Rows, each with roughly how far along a hidden order it lies (0 to 10)
In the rows, 128 means zero.
[107 157 169  52 118 174 107 132   6 132 170 127 129 156  92 196  99 134
 126 138 148 118 155 121  97  92 104  93 139 122 121 168 181  81 138 134] | 10
[108 196 117  51 123 188 104 128   1 148 187 127 129 161  78 168  99 129
 117 128 131 124 150 121  86 113 112  82 122 127 133 180 181  56 145 130] | 10
[113 144 171  56 121 183 110 131  16 131 177 127 130 155 103 186 100 133
 127 137 157 117 154 120  98  91 109  95 140 122 121 175 177  60 138 133] | 10
[113 156 154  76 123 162 115 130  52 133 161 127 129 151  99 165 110 132
 126 135 144 121 150 123 104 106 113 107 136 125 123 158 163 100 137 133] | 7
[107 135 193  49 120 170 107 134  17 123 162 127 129 147 103 196 102 136
 131 138 166 113 158 120 105  80 102 104 154 120 116 166 180  95 133 137] | 10
[115 128 167  85 122 156 113 132  56 125 148 128 129 149 108 173 111 133
 129 136 156 118 154 122 109  99 120 110 146 123 121 155 169 105 132 133] | 7
[108 178 158  83 122 178 105 130  14 140 174 127 129 157  84 185 103 131
 122 135 142 121 151 122  98 107 111  94 132 126 133 173 175  79 141 132] | 9
[131 133 113 138 128 131 130 127 132 131 132 128 128 125 127 119 131 128
 127 126 121 129 126 128 128 140 131 127 123 129 131 124 118 129 129 126] | 0
[109 161 164  50 120 180 104 132   7 133 170 127 130 155  98 184 103 133
 125 136 157 118 155 120  92  91 106  94 137 124 123 170 178  82 141 133] | 10
[125 143 121 100 128 148 126 128 111 135 144 128 128 136 115 134 123 128
 125 126 123 127 137 127 118 130 125 119 126 129 131 134 133 108 131 129] | 2
[108 139 181  55 120 169 114 132  13 126 163 127 130 149  98 174  99 134
 130 139 163 115 156 119  99  86 105 101 142 121 119 164 175  92 137 136] | 9
[115 125 171  84 122 156 111 132  67 123 144 128 129 144 111 176 112 132
 131 137 155 117 144 122 112 102 116 108 145 123 120 146 166 111 132 133] | 6

[128 107 117 119 124 126 142 158 125 128 154 106 140 137 128 137 162 106
 142 104 122 122 119 125 125 123 110 128  95 166 137 125 122 113 132 125
 144 140 127 144 151 131 124] | 6
[120  71 128 136 107  86 148 142 122 130 156 116 156 133 136 138  73 132
 138 108 120 111 121 124 113 125  94 136  98 120 120 107 111 116 125 127
 150 121 125 157 162 132 126] | 8
[150 145 107 111 130 103 162 105 117 139 116 114 108 130 125 115 116  76
 169 106 137 119 114 144 141 102 130 117  98 122 148 135 110 117 129 129
 127 154 131 117 105  84 136] | 0
[123 119 113 113 134  96 126 163 121 119 154 127 138 133 131 123 255 119
 118 125 127 117 113 158 132 135 136 124 131 134 134 138 139 120 113 128
 131 144 129 125 136 138 131] | 6
[142 154 108 114 138 119 169 130 128 135  89 132 105 133 119 125  89 106
 127 104 133 113 131 135 140 113 128 134 108 130 155 119 125 125 128 117
 121 158 133 115 109  85 137] | 1
[141 136  96 110 138 112 159 139 126 139 100 123 109 129 117 132 152  89
 137 101 130 105 123 127 139 111 121 136  82 137 161 116 124 119 126 115
 126 159 133 119 125  88 136] | 2
[122 130 111 115 135 129 140 184 131 124 136 142 135 131 131 132 158 134
  95 122 126 108 118 140 136 137 127 145 125 120 139 120 135 134 120 124
 131 140 131 125 139 132 138] | 6
[129  73 137 184 110  69 101 117 126 117 158 137 157 113 118 142 255 185
 119 127 123 117 105 136 115 129 123 144  81 121 122 113 105 137 129 132
 134 120 122 151 168 122 121] | 10
[146 135  91 103 134 119 155 146 117 139 106 129 102 125 124 122  58  96
 141 118 131  95 116 140 135 110 130 130  85 104 157 120 130 118 115 118
 123 147 133 113 118  80 148] | 2
[134 135 105 103 134 105 144 160 129 140 120 121 112 131 126 136 114 104
 131 110 125 113 125 128 140 120 123 134  92 130 147 120 134 118 126 119
 130 138 132 121 133 108 135] | 3
[125 127 119 106 131 119 138 160 128 133 140 122 121 134 129 126 129 116
 126 121 125 130 123 141 128 131 126 127 101 125 132 132 134 117 125 125
 136 138 131 128 137 123 131] | 5

Part 3:
[169 129 149 129 135 124 129 120 114 112 143 119 143 125 171 141 136 176
  98] | 4
[102 139  74 130 150 146 109 129 133 216 147 130 139 114 117 144 135 114
 123] | 1
[ 91 102 126 151 155 142  80 134 130 131 117 119 156 107 136 142 111 114
 192] | 2
[149 157 149 118 146 131 130 120 125 165 160 119 149 132 135 145 147 173
 109] | 2
[150  96 223 141 146 112 100 129 123  26 109 112 159 133 163 101 121 167
 181] | 5
[113 105 219 151 145 106 142 128 142  83 127 104 154 137 146 122  61 131
 190] | 4
[155  79 239 153 118 102 131 131 132  23  76 119 124 112 136 101  92 126
 173] | 9
[112 113 202 131 125 100 129 144 159   1  93 125 129 146  81  75 137  97
 188] | 7
[177 145 175 128 127 116 177 108 108 163 158 118 144 132 191 144  93 194
  94] | 5
[ 88 105 121 147 150 142  85 134 129 160 114 127 130 107 132 145 115 109
 182] | 2
[130 133 130 134 159 137 107 120 115 140 160 108 169 130 159 161 124 179
 144] | 0
[215 194 234  99 121  99 199 104 141 161 160 130 149 160 127 104 138 185
  65] | 7
[121 111 239 146 130  88 157 135 159  18 105 106 147 148 112 111  71 107
 202] | 8
[126 125 176 134 130 116 144 130 138 131 119 128 139 134 125 100 107 117
 155] | 5
[136 136 178 125 125 113 147 129 140  61 128 125 130 155 122 106 140 129
 127] | 6
[136 150 112 124 149 139 122 121 118 173 163 118 146 131 154 163 144 171
 120] | 2
[ 87 112 128 146 174 137  79 133 139 146 134 116 155 121 127 142 114 125
 194] | 0
[135 141 159 141  90 105 206 131 155 137 105 139  86 123  91 126  78  62
 133] | 10
[116 130 194 127 145 108  97 136 162  56 126 121 150 155  86  86 136 107
 200] | 5
[144 132 114 127 161 147  99 115 106 197 164 113 179 126 180 160 141 212
 132] | 0
[131 125 159 136 144 116 127 124 131 120 129 124 145 128 142 126 120 147
 158] | 3
[150 145 186 118 126 111 151 127 135  45 143 117 139 156 123 105 149 151
 123] | 5
[110 142 125 129 148 129 119 127 143 181 135 124 138 131 114 134 120 118
 155] | 3
[186 138 218 125  99  97 183 123 137  54 116 123 120 134 121 112 119 132
 105] | 10
[131 103 198 142 132 110 136 130 132  52 100 119 134 135 126  96  95 114
 174] | 6
[140  84 216 153 121 108 137 129 128  83  94 118 135 124 152 113  81 127
 185] | 7
[129 104 188 141 155 122 101 130 131 102 115 119 150 123 146 115 120 143
 180] | 3
[149 123 209 132 124 108 147 125 144 107 116 125 138 142 124  94 104 123
 154] | 7
[112 114 146 143 166 134  84 129 132 166 127 118 149 113 137 144 118 136
 186] | 1
[151 146 149 124 147 151 123 121 118 156 155 117 142 126 150 152 139 175
 116] | 2
